In the rows, 128 means zero.
Each row of numbers stands for one node and depends on some of the facts below. Use the named rows to name the rest.

Known rows:
j540: [152 135 140 145 154 146 123 136 140 129 135 123 170 131 106  94 121 130
 117 116 132  98 116 104 113 110 109 103 119]
j115: [127 130 110 120 125  98 152 126 133 120 131 120 167 131  98 132 141 103
 111 151 122 138 141 132 139 115 127 127 108]
j190: [136 140 159 141 127 179 137 103 145 136 117 120 101 110  98  95 157  88
 149 123 118 127 159 158 162 109 123 115 140]
j858: [136 132 139 141 131 198 102 106 154 103  59 187 145 148 137 153 102 144
 135  98 131  66  78 155 112 148 197 131 185]
j691: [141 159 135  73 137 120 151  49 118 109 127 130 147 125 110 104 163 111
 130 176 122 134 151 146 159 110 117 138 157]
j212: [144 136 165 137 109 151 127 128 148 144 132 122 138 119  97 104 164 100
 136 110 110 129 166 138 165  84  98 119 126]
j855: [148 132 140 150 169 140 120 144 153 133 145 121 178 139 111 101 116 136
 131 131 119 106 124 113 114 103 111  82 120]
j192: [149 132 140 150 169 140 120 144 154 132 145 121 178 139 110 101 117 137
 130 131 119 106 124 113 114 104 111  82 121]
j140: [158 141 147 132 151 144 120 124 137 129 138 126 176 132 109  90 129 135
 118 118 129  97 121 102 120 103 101 107 127]
j337: [156 140 147 136 159 142 120 128 142 131 142 125 176 133 109  92 126 137
 124 124 127 101 123 105 119 102 102  98 126]
j940: [125 146 114 106 142 127 160  79 125 110 120 120 130 117  99 112 145  92
 126 172 136 136 139 151 143 128 138 130 137]
j868: [130 134 115 113 123  97 149 120 131 119 134 123 172 131  98 130 145 106
 112 152 121 137 143 131 143 110 121 129 113]
j699: [133 139 143 152 231 153 114 119 187 133 159 122 163 155 126 108 104 148
 186 192  91 121 141 159 119 102 133  25 158]
j298: [124 129 109 120 114 106 147 125 135 115 115 134 167 133 101 146 138 106
 110 141 125 129 131 139 138 120 142 138 118]
j296: [133 128 149 162 113 150 133 154 154 146 126 115 131 114  89 111 153  91
 135 105 118 129 158 141 155  93 109 113 110]
j849: [131 128 157 158 139 142 123 152 175 151 148 116 147 131 100 119 150 107
 159 134  91 141 175 155 160  79 108  80 121]
j160: [158 150 153 119 170 171 127  81 130 119 130 125 137 123 115  73 129 128
 133 139 134  98 122 120 122 122 114 104 151]

Some facts about the nodes:
π: refers to; β: is of sort
j154	π	j381; j154	π	j296; j154	π	j383; j159	π	j998; j159	π	j527; j160	π	j568
j160	π	j114; j162	π	j568; j162	π	j595; j162	π	j319; j173	π	j463; j173	π	j968
j190	π	j689; j190	π	j598; j232	π	j537; j232	π	j838; j232	π	j480; j233	π	j209
j280	π	j151; j280	π	j209; j280	π	j990; j309	π	j837; j309	π	j569; j322	π	j788
j322	π	j81; j343	π	j996; j343	π	j900; j347	π	j725; j351	π	j850; j351	π	j892
j351	π	j129; j365	π	j841; j37	π	j71; j378	π	j826; j378	π	j837; j378	π	j679
j391	π	j41; j418	π	j254; j44	π	j626; j44	π	j480; j44	π	j289; j451	π	j212
j475	π	j895; j505	π	j827; j518	π	j575; j518	π	j746; j541	π	j164; j541	π	j825
j541	π	j543; j541	π	j872; j544	π	j164; j544	π	j289; j546	π	j151; j546	π	j595
j55	π	j256; j55	π	j221; j55	π	j298; j55	π	j561; j554	π	j291; j591	π	j995
j591	π	j92; j591	π	j194; j591	π	j463; j61	π	j32; j61	π	j990; j618	π	j840
j618	π	j825; j618	π	j611; j619	π	j285; j62	π	j131; j62	π	j385; j622	π	j561
j622	π	j844; j625	π	j725; j625	π	j569; j625	π	j513; j625	π	j561; j631	π	j174
j631	π	j2; j663	π	j164; j663	π	j532; j691	π	j140; j691	π	j880; j699	π	j192
j699	π	j725; j699	π	j855; j710	π	j216; j710	π	j115; j712	π	j536; j712	π	j842
j712	π	j41; j728	π	j212; j728	π	j337; j728	π	j868; j728	π	j880; j728	π	j655
j736	π	j18; j736	π	j209; j736	π	j41; j773	π	j164; j773	π	j825; j773	π	j359
j795	π	j537; j795	π	j465; j80	π	j34; j80	π	j870; j80	π	j611; j80	π	j39
j83	π	j254; j836	π	j561; j858	π	j131; j858	π	j782; j858	π	j561; j858	π	j844
j883	π	j575; j883	π	j384; j890	π	j191; j905	π	j2; j905	π	j981; j907	π	j782
j907	π	j298; j907	π	j465; j911	π	j850; j911	π	j145; j912	π	j689; j912	π	j221
j912	π	j121; j931	π	j725; j931	π	j849; j932	π	j637; j940	π	j788; j940	π	j540
j940	π	j689; j940	π	j145; j944	π	j870; j944	π	j880; j945	π	j956; j945	π	j337
j945	π	j849; j963	π	j575; j963	π	j383; j97	π	j949; j971	π	j870; j971	π	j92
j971	π	j104; j973	π	j436; j973	π	j92; j973	π	j114; j975	π	j796; j975	π	j287
j975	π	j480; j992	π	j436; j992	π	j184; j104	β	a; j114	β	c; j115	β	a
j121	β	b; j129	β	b; j131	β	a; j140	β	b; j145	β	b; j151	β	a
j154	β	a; j159	β	b; j160	β	b; j162	β	a; j164	β	a; j173	β	a
j174	β	c; j18	β	c; j184	β	c; j190	β	c; j191	β	a; j192	β	b
j194	β	a; j2	β	c; j209	β	a; j212	β	c; j216	β	a; j221	β	c
j227	β	a; j232	β	a; j233	β	a; j254	β	a; j256	β	c; j280	β	c
j285	β	a; j287	β	a; j289	β	c; j291	β	b; j296	β	c; j298	β	a
j309	β	c; j319	β	b; j32	β	c; j322	β	c; j337	β	b; j34	β	a
j343	β	a; j347	β	b; j351	β	c; j359	β	c; j365	β	c; j37	β	c
j378	β	b; j381	β	a; j383	β	c; j384	β	b; j385	β	c; j39	β	c
j391	β	a; j41	β	c; j418	β	c; j436	β	a; j44	β	c; j451	β	a
j463	β	b; j465	β	b; j475	β	c; j480	β	a; j505	β	b; j513	β	a
j518	β	c; j527	β	a; j532	β	a; j536	β	c; j537	β	b; j540	β	b
j541	β	a; j543	β	c; j544	β	a; j546	β	b; j55	β	c; j554	β	a
j561	β	a; j568	β	a; j569	β	a; j575	β	a; j591	β	a; j595	β	c
j598	β	b; j61	β	a; j611	β	b; j618	β	a; j619	β	c; j62	β	a
j622	β	b; j625	β	b; j626	β	a; j631	β	c; j637	β	c; j655	β	c
j663	β	c; j679	β	c; j689	β	c; j691	β	a; j699	β	b; j71	β	a
j710	β	a; j712	β	b; j725	β	b; j728	β	a; j732	β	b; j736	β	c
j746	β	c; j773	β	c; j782	β	b; j788	β	a; j795	β	a; j796	β	a
j80	β	a; j81	β	b; j825	β	c; j826	β	b; j827	β	a; j83	β	b
j836	β	a; j837	β	b; j838	β	a; j840	β	c; j841	β	a; j842	β	a
j844	β	a; j849	β	c; j850	β	b; j855	β	b; j857	β	c; j858	β	b
j868	β	a; j870	β	b; j872	β	b; j880	β	b; j883	β	a; j890	β	a
j892	β	a; j895	β	b; j900	β	a; j905	β	c; j907	β	c; j911	β	b
j912	β	b; j92	β	a; j931	β	c; j932	β	b; j940	β	a; j944	β	a
j945	β	c; j949	β	b; j956	β	b; j963	β	a; j968	β	a; j97	β	a
j971	β	a; j973	β	c; j975	β	b; j981	β	a; j990	β	a; j992	β	a
j995	β	a; j996	β	a; j998	β	a

Rows to name:
No name comes twice in this set of rows, the named rows included.
[135 138 165 140 148 166 130 109 163 143 137 118 116 123 105 102 155 101
 167 145  97 139 174 167 165  94 116  87 144]	j945
[123 133 138 176 119 154 139 159 155 147 120 109 123 103  77 107 151  80
 137 109 135 128 150 145 151  93 112 111 108]	j746
[133 130 138 142 132 200  99 106 159 102  56 191 146 151 138 163  98 147
 139  98 127  64  76 161 113 148 204 130 190]	j622
[129 143 119 102 142 122 158  79 126 111 124 122 137 125 105 116 146  99
 126 171 125 138 143 149 145 127 136 127 136]	j173
[161 129 156 124 167 175 122  94 133 117 145 116 117 126 118  89 112 120
 127 139 131 103 127 116 106 149 129  93 132]	j546
[149 131 139 146 141 154 117 138 142 124 116 139 170 135 112 113 117 134
 115 104 133  89 105 112 113 117 128 114 129]	j782
[132 138 122 100 140 125 155  79 125 110 130 118 128 123 105 118 142  97
 124 173 126 138 146 147 140 134 138 125 132]	j162
[126 134 110 118 126 101 153 120 131 118 130 120 163 126  95 128 143 101
 112 153 129 138 140 134 140 114 126 129 112]	j788
[135 152 160 136 132 180 141  89 142 135 116 116  94  99  93  83 164  84
 154 132 131 126 160 160 166 101 114 118 150]	j418
[108 146  94 135 154 126 169 101 131 113 114 110 123 106  83 112 137  79
 129 176 155 136 129 155 135 129 144 121 125]	j154
[142 115 161 151 107 152 125 151 152 144 139 114 126 121  98 120 147  94
 128 105 107 132 166 135 150 106 113 109 104]	j536
[139 149 126  90 119  99 147  91 123 117 134 127 172 127 100 118 160 111
 114 157 126 133 148 128 153  99 107 141 131]	j92

Now the same nodes, written a new way:
Some rows with their names:
j154: [127 111 135 119 115 115 128 127 124 121 113 116 111 146 107 113 132 117
 157 110 124 147 113 123 146 130 126 169 124 145 116 111 113 123 136 155]
j827: [126 121 124 131 115 122 126 126 139 121 114 130 118 132 136 114 125 118
 125 120 124 128 129 124 131 123 116 138 125 124 120 122 142 122 125 108]
j81: [128 112 123 120 134 126 127 124 137 132 110 116 191 118 150 112 125 118
 124 130 125 132 164 134 138 124 115 111 125 135 131 166 129 129 125 108]
j55: [124 102 134 119 114 120 129 124 118 120 114 115 125 120  90 133 140 192
 116 119 126 133 127 143 132 126 136 143 128 127 122 132 114 143 133 210]
j221: [122 105 123 128 114 128 127 126 121 124 113 117 199 119  97 137 130 149
 117 118 127 124 172 123 130 125 116 124 134 115 154 189 144 128 125 128]
j850: [125 119 125 121 135 130 127 124 142 136 110 115 201 119 176 114 125 120
 122 134 125 131 172 129 138 120 118 112 125 134 136 173 142 126 123 106]
j351: [125 104 126 119 113 117 130 124 118 145 106 113 122 134 104 114 125 147
 127 113 140 142 124 151 138 127 117 124 127 153 121 160 121 143 129 106]
j41: [124 124 124 125 111 124 125 152 121 166 152 137 117 120 183 180 124 121
 123 215 126 116 116 124 119 126 116 111 124 137 137 144 172 122 125  97]
j121: [124 111 122 117 133 138 126 124 135 125 112 116 195 121 109 113 130 138
 119 128 121 128 173 131 139 122 119 112 126 124 134 157 129 129 124 139]
j840: [133 162 122 158 128 124 129 123 121 121 116 150 103 118 168 130 123 119
 149 116 139 118 118 126 118 124 131 116 125 117 159 146 120 131 130 105]
j97: [125 117 123 123 116 119 128 125 123 124 112 117 102 139 105 113 126 121
 128 117 127 134 118 127 134 127 127 143 123 135 120 113 120 125 127 123]
j631: [123 115 125 121 115 117 125 125 117 134 109 117 108 131 105 119 128 135
 136 111 127 133 115 126 128 135 119 132 123 145 121 135 114 132 132 114]
j289: [125 155 145 157 118 134 127 126 121 123 107 165 116 115 126 131 123 122
 129 140 125 117 116 123 121 123 128 132 126 117 169 155 150 134 135 112]
j773: [127 147 131 148 119 120 136 123 118 122 109 132  96 117 115 117 123 137
 163 130 125 117 114 132 120 129 146 132 126 136 138 117 117 150 145 120]
j480: [123 144 156 149 125 138 127 127 150 119 108 164 112 113 103 123 124 118
 124 152 122 116 135 124 129 123 131 149 127 115 145 118 181 126 132 137]
j725: [124 144 127 125 115 184 128 129 120 120 158 160 184 130 102 139 141 121
 117 137 123 120 165 124 121 140 118 111 125 114 119 135 116 122 123 146]
j131: [124 112 134 127 114 129 127 129 137 121 132 138 150 119 102 145 134 123
 117 120 122 123 160 123 130 123 124 144 135 114 125 123 149 124 126 170]

Name these rows:
No name comes twice in this set of rows, the named rows included.
[143 127 131 119 180 116 129 125 120 143 145 114 101 121 110 164 125 157
 126 113 158 137 114 128 120 120 153 124 141 136 136 115 113 134 142 105]	j973
[125 137 152 140 116 121 128 124 118 122 108 135 101 117 109 118 122 158
 127 139 126 118 113 130 127 124 150 146 124 135 138 116 117 149 147 166]	j44
[138 160 122 150 138 125 130 124 118 123 111 140 107 121 173 140 122 119
 141 110 152 120 119 123 119 124 133 113 135 116 155 143 114 127 126 106]	j39
[129 130 119 130 113 125 143 123 120 115 163 117  96 169 113 116 132 120
 134 116 135 145 115 142 119 158 149 124 133 125 116 111 111 130 126 136]	j728
[126 103 123 117 136 123 129 122 122 135 109 110 149 130 116 109 129 143
 124 131 122 142 145 157 143 123 118 114 125 153 121 141 115 139 126 130]	j911
[125 122 123 122 117 124 124 163 144 149 186 133 104 131 198 169 126 120
 124 213 122 118 118 123 122 125 115 114 125 136 121 114 202 122 124 100]	j209
[125 104 124 119 133 122 126 122 120 124 112 114 151 124  99 112 136 170
 122 129 122 138 143 157 143 123 127 118 125 141 120 129 113 145 126 184]	j912
[122 110 131 125 113 123 126 124 118 122 112 124 182 120  98 148 134 156
 116 121 124 124 156 124 128 123 117 132 133 117 150 169 129 129 124 153]	j256
[124 104 124 118 120 117 137 119 121 123 112 113 101 143 110 111 128 130
 121 129 125 148 151 163 147 124 119 141 132 148 119 131 139 141 128 139]	j940
[124 147 151 131 140 175 127 126 137 123 107 157 167 119 109 119 123 132
 120 145 121 116 134 123 130 122 133 126 124 116 148 120 134 131 127 168]	j537

The same nodes again, as new rows of numbers:
Named rows:
j480: [169 119 188 118 137 119  72 134 157 178 122 192  65 111]
j625: [ 94  92 167 144 140 158 112 148 170 192 110 154 100 172]
j618: [129  80 193 117 126 144 126 154 153 142 137 148  74 150]
j151: [128 115 164 133 130 129  94 145 145 136 103 158  70 102]
j825: [121  84 223 129 130 112 100 127 142 144  93 134  75 116]
j773: [140  58 226 125 126 129 127 138 162 138 118 131  92 157]
j996: [125 117 181 126 136 128  98 142 139 157 110 159  58 108]
j55: [110  84 180 139 148 156 133 106 164 171 138 157 104 140]
j725: [ 97 132 165 141 124 117  75 162 150 206  60 131  80 167]
j115: [126 116 182 125 135 129  99 142 140 157 111 160  58 109]
j18: [125 112 183 122 122 128 101 114 137 152  89 153  90 104]
j619: [136 105 191 129 125 149 128 124 147 155 128 154 104 150]
j233: [138  91 143 110 110 156 127 148 161 129 115 162  96 133]
j385: [121 116 196 133 132 126  98 115 138 159 102 152  85 108]
j631: [138 106 190 132 127 148 128 121 146 155 131 153 105 151]
j83: [131 114 211 146 120 158 159 193 142 179 120 174 127 121]
j2: [129 119 198 134 133 126 100 116 131 158 102 154  85 113]

Name these rows:
No name comes twice in this set of rows, the named rows included.
[119 126 180 146 138 129  82 146 139 132 122 157  64 110]	j436
[137  60 208 118 128 132 125 162 166 137 127 140  68 153]	j541
[141  66 222 126 128 132 125 134 163 142 120 135  95 155]	j663
[125 126 177 148 139 128  88 147 142 133 119 156  65 110]	j568
[117 127 190 128 124 116  93 123 138 176  91 141  85 129]	j849
[133  81 165 111 114 167 123 143 140 154  98 173 108 144]	j712
[ 68  83 167 142 168 145 104 119 183 186 126 168  62  88]	j561
[133 107 178 129 129 151 120 151 151 143 143 159  81 148]	j173
[137  86 151  94 107 157 133 145 155 144 116 163  93 132]	j391
[ 90 107 206 119 119 147  76 140 100 154 115 174  79 124]	j870
[128 100 182 105 120 151 126 145 143 162 144 164  76 149]	j451
[124 135 211 129 131 148 110 110 145 152  86 156  67 118]	j383
[121 119 202 136 139 156  96 136 134 157  78 173  63 121]	j384
[132 103 181 143 154 138 109 134 100 168  89 157  69 120]	j145

